Here is a tiny trained network, its code and every weight. The questions are about switching its units off for an input and a class, where a switched-off unit gives its printed mean instead of its output.

import numpy as np


def w(rows, s, z=0):
    codes = np.array(rows[::2]) - 128.0
    scale = np.full(codes.shape[1], s)
    scale[-1] = z or s
    return codes * scale


def f(y):
    return np.maximum(y, 0)


def log_softmax(a):
    a = a - a.max(-1, keepdims=True)
    return a - np.log(np.exp(a).sum(-1, keepdims=True))


def net(x, mask):
    res = np.array(x, float).reshape(1, 7) / 4 @ E
    y = f(res @ A[0][:, :-1].T + A[0][:, -1])
    res = res + np.where(mask, y, B[0][:, -1]) @ B[0][:, :-1]
    return log_softmax(res[-1] @ U[:, :-1].T + U[:, -1])


A, B = {}, {}
E = w([
[105,174,101,87,161,28,137,27,140],'x0',
[99,132,175,130,170,163,208,104,122],'x1',
[128,124,151,190,99,117,157,66,126],'x2',
[198,130,184,197,153,122,114,47,164],'x3',
[137,152,227,177,135,47,84,67,251],'x4',
[2,235,135,14,242,138,237,236,168],'x5',
[131,55,112,122,117,181,91,127,73],'x6',
],0.0068)
A[0] = w([
[115,152,134,138,106,80,136,103,160,155],'N0',
[151,73,116,126,106,193,108,124,99,199],'N1',
[254,91,154,207,100,68,112,79,142,254],'N2',
[32,193,123,81,165,103,167,161,176,227],'N3',
[77,124,132,89,115,192,145,172,107,251],'N4',
[152,87,80,116,113,193,126,160,83,254],'N5',
],0.0098,0.0021)
B[0] = w([
[178,161,168,165,78,94,112,144,151,166],'N0',
[203,165,89,127,143,203,91,116,115,187],'N1',
[242,148,134,254,72,153,57,17,172,251],'N2',
[85,165,177,170,211,33,144,234,210,239],'N3',
[110,101,104,116,106,128,173,243,133,197],'N4',
[94,129,57,91,120,228,102,145,45,199],'N5',
],0.0089,0.014)
U = w([
[93,100,72,64,106,176,151,167,10,134],'0',
[19,142,175,86,171,18,168,175,193,254],'1',
[254,131,129,138,45,146,79,21,160,43],'2',
],0.0083,0.00039)

Each question gives the input, the list of numbers given to net, and the class t.
The units are the neurons (one row each of A and B). Each row of codes is followed by its name. A weight is (code - 128) times the scale printed after its matrix; where a second scale follows, it is the last column's (A, B and U).
mask holds one flag per neuron, in row order. A switched-off neuron (its flag False) gives its mean, the last column of its row in B, instead of its output. The means were averaged over made-up inputs and are rounded, as every weight is.
A unit's drop is (log p(t) with every unit on - log p(t) with that unit switched off) / (log p(t) with every unit on - log p(t) with every unit switched off).
unit that matters most: the unit with the biggest drop
k most important neurons: the k neurons with the biggest drops, biggest first
drop when u is switched off: that unit's drop, to one decimal
input [4,-5,2,-7,-7,5,-1], class 1: unit that matters most => N3
input [7,2,-7,4,-3,0,2], class 1: 2 most important neurons => (N2; N5)
input [-4,5,-1,2,8,2,1], class 1: 3 most important neurons => (N2; N1; N5)
input [-3,7,4,2,-1,1,-3], class 1: 2 most important neurons => (N2; N5)
input [7,5,-4,0,5,-1,-2], class 1: 4 most important neurons => (N1; N2; N3; N5)
input [-1,4,8,7,-5,6,5], class 1: 3 most important neurons => (N2; N1; N5)
input [3,3,3,6,-7,0,6], class 0: 2 most important neurons => (N2; N5)
input [-4,-8,2,7,2,5,-6], class 1: 2 most important neurons => (N2; N1)
input [-4,-7,1,-6,-6,-4,1], class 0: drop when N2 is switched off => 0.0
input [5,3,-3,-5,-6,7,8], class 1: drop when N3 is switched off => 2.1
input [1,-5,2,-8,-2,-4,-5], class 0: drop when N4 is switched off => -0.1
input [0,6,-1,-5,1,0,6], class 0: drop when N2 is switched off => 0.1
